Below is a small trained network, with its code and all its weights. Each question gives an input and a class and asks what happens when units are switched off, that is, made to give their printed mean instead of their output.

import numpy as np


def w(rows, s, z=0):
    codes = np.array(rows[::2]) - 128.0
    scale = np.full(codes.shape[1], s)
    scale[-1] = z or s
    return codes * scale


def norm(h):
    return h / np.sqrt((h * h).mean(-1, keepdims=True) + 1e-5)


def f(y):
    return y / 2 * (1 + np.tanh(0.7978845608 * (y + 0.044715 * y**3)))


def log_softmax(a):
    a = a - a.max(-1, keepdims=True)
    return a - np.log(np.exp(a).sum(-1, keepdims=True))


def net(x, mask):
    res = np.array(x, float).reshape(1, 4) / 4 @ E
    u = 0
    for l in range(2):
        y = f(norm(res) @ A[l][:, :-1].T + A[l][:, -1])
        res = res + np.where(mask[u : u + 7], y, B[l][:, -1]) @ B[l][:, :-1]
        u += 7
    return log_softmax(norm(res)[-1] @ U[:, :-1].T + U[:, -1])


A, B = {}, {}
E = w([
[153,153,232,179,142,159,36,180,81,249,192],'x0',
[128,128,129,122,125,127,123,123,122,124,131],'x1',
[120,68,253,222,142,32,136,122,126,55,120],'x2',
[144,37,74,151,32,192,169,194,88,80,206],'x3',
],0.0046)
A[0] = w([
[124,135,60,64,53,196,112,177,157,169,202,55],'L0N1',
[133,149,126,130,217,80,134,54,193,69,56,10],'L0N2',
[126,240,42,40,187,173,85,87,152,200,102,116],'L0N3',
[149,126,228,237,125,127,72,166,88,144,183,52],'L0N4',
[183,126,229,169,158,211,26,179,72,247,190,252],'L0N5',
[153,120,37,53,114,255,133,188,100,144,165,52],'L0N6',
[110,203,211,126,234,118,18,125,115,243,127,52],'L0N7',
],0.0046,0.0027)
B[0] = w([
[116,186,118,160,81,117,115,26,144,124,105,185],'L0N1',
[79,156,146,130,77,95,153,86,41,178,76,174],'L0N2',
[144,2,128,68,160,90,149,220,78,126,141,215],'L0N3',
[55,144,87,162,168,48,138,164,139,40,33,184],'L0N4',
[152,157,155,95,83,137,141,194,104,181,148,255],'L0N5',
[163,197,137,167,140,127,114,90,175,80,90,203],'L0N6',
[196,83,118,70,154,222,146,40,234,83,165,210],'L0N7',
],0.0064,0.0074)
A[1] = w([
[155,162,241,193,164,129,75,134,216,106,141,4],'L1N1',
[61,20,101,218,150,87,119,28,142,85,121,15],'L1N2',
[71,221,221,128,151,79,140,93,124,142,88,37],'L1N3',
[105,42,126,20,207,49,152,58,101,178,54,150],'L1N4',
[81,2,151,155,68,123,177,206,63,109,196,130],'L1N5',
[132,45,168,135,212,142,170,125,201,51,117,83],'L1N6',
[143,227,140,151,75,157,87,163,104,227,134,1],'L1N7',
],0.006,0.0016)
B[1] = w([
[55,144,29,38,96,57,127,131,86,35,147,157],'L1N1',
[188,96,151,109,147,244,80,60,174,231,171,189],'L1N2',
[157,175,173,113,83,155,142,79,198,156,138,171],'L1N3',
[101,117,141,190,133,90,100,203,130,131,96,255],'L1N4',
[85,80,65,105,254,113,100,159,96,148,103,193],'L1N5',
[81,211,123,150,84,138,129,106,40,118,212,196],'L1N6',
[108,114,142,238,125,71,164,107,47,169,143,169],'L1N7',
],0.0077,0.0064)
U = w([
[76,94,98,143,192,47,129,248,97,92,78,250],'0',
[97,146,208,183,113,132,121,40,188,179,71,143],'1',
[202,106,171,45,154,187,135,187,169,183,170,82],'2',
[69,233,161,55,112,75,123,116,138,46,192,55],'3',
[178,155,69,134,83,180,161,47,194,41,97,121],'4',
[87,65,77,148,214,203,107,71,100,123,195,59],'5',
[171,209,134,222,60,121,163,141,69,181,178,78],'6',
],0.015,0.0022)

Each question gives the input, the list of numbers given to net, and the class t.
The units are the neurons (one row each of A and B). Each row of codes is followed by its name. A weight is (code - 128) times the scale printed after its matrix; where a second scale follows, it is the last column's (A, B and U).
mask holds one flag per neuron, layer by layer. A switched-off neuron (its flag False) gives its mean, the last column of its row in B, instead of its output. The means were averaged over made-up inputs and are rounded, as every weight is.
A unit's drop is (log p(t) with every unit on - log p(t) with that unit switched off) / (log p(t) with every unit on - log p(t) with every unit switched off).
The circuit of an input: a set's keep is (log p(t) with only the set's units on - log p(t) with every unit switched off) / (log p(t) with every unit on - log p(t) with every unit switched off). Starting from the 12 units with the biggest drops (on a tie, the unit counted first), units are removed one at a time, each time the one whose removal leaves the highest keep (on an exact tie, the one counted first), for as long as the keep stays at least 0.8.
circuit, biggest first: the units of the circuit, biggest drop first
most important unit: the unit with the biggest drop
top k neurons: the k neurons with the biggest drops, biggest first
k most important neurons of layer l: the k neurons of layer l with the biggest drops, biggest first
input [8,-5,2,-6], class 3: circuit, biggest first -> (L1N1)
input [-8,-5,3,3], class 5: circuit, biggest first -> (L0N5, L1N2, L0N6)
input [7,7,2,0], class 3: top 2 neurons -> (L0N4, L0N7)
input [7,0,3,2], class 0: top 3 neurons -> (L0N5, L0N4, L0N6)
input [-6,-3,-1,-8], class 0: top 4 neurons -> (L0N3, L1N4, L0N1, L0N6)
input [1,4,-1,-5], class 2: top 2 neurons -> (L0N7, L0N4)
input [2,-5,-7,8], class 6: top 2 neurons -> (L0N7, L1N7)
input [-2,-6,6,5], class 5: top 2 neurons -> (L0N5, L1N2)
input [7,6,1,-7], class 3: top 2 neurons -> (L1N1, L0N4)
input [3,-1,1,-3], class 3: 2 most important neurons of layer 0 -> (L0N7, L0N4)
input [-7,6,0,-3], class 0: top 2 neurons -> (L0N1, L1N4)
input [-7,2,1,1], class 5: top 4 neurons -> (L0N5, L0N6, L1N2, L0N1)
input [2,3,-6,1], class 6: top 2 neurons -> (L0N1, L1N7)
input [5,0,1,8], class 0: most important unit -> L1N5
input [0,-8,-6,-1], class 0: 2 most important neurons of layer 1 -> (L1N2, L1N4)
input [7,2,6,0], class 3: 3 most important neurons of layer 0 -> (L0N3, L0N7, L0N4)
input [-1,-6,5,0], class 1: 2 most important neurons of layer 0 -> (L0N3, L0N5)
input [-3,6,0,5], class 4: 2 most important neurons of layer 0 -> (L0N3, L0N6)
input [0,2,6,5], class 5: 2 most important neurons of layer 1 -> (L1N2, L1N4)
input [7,8,-1,-2], class 2: circuit, biggest first -> (L0N7)
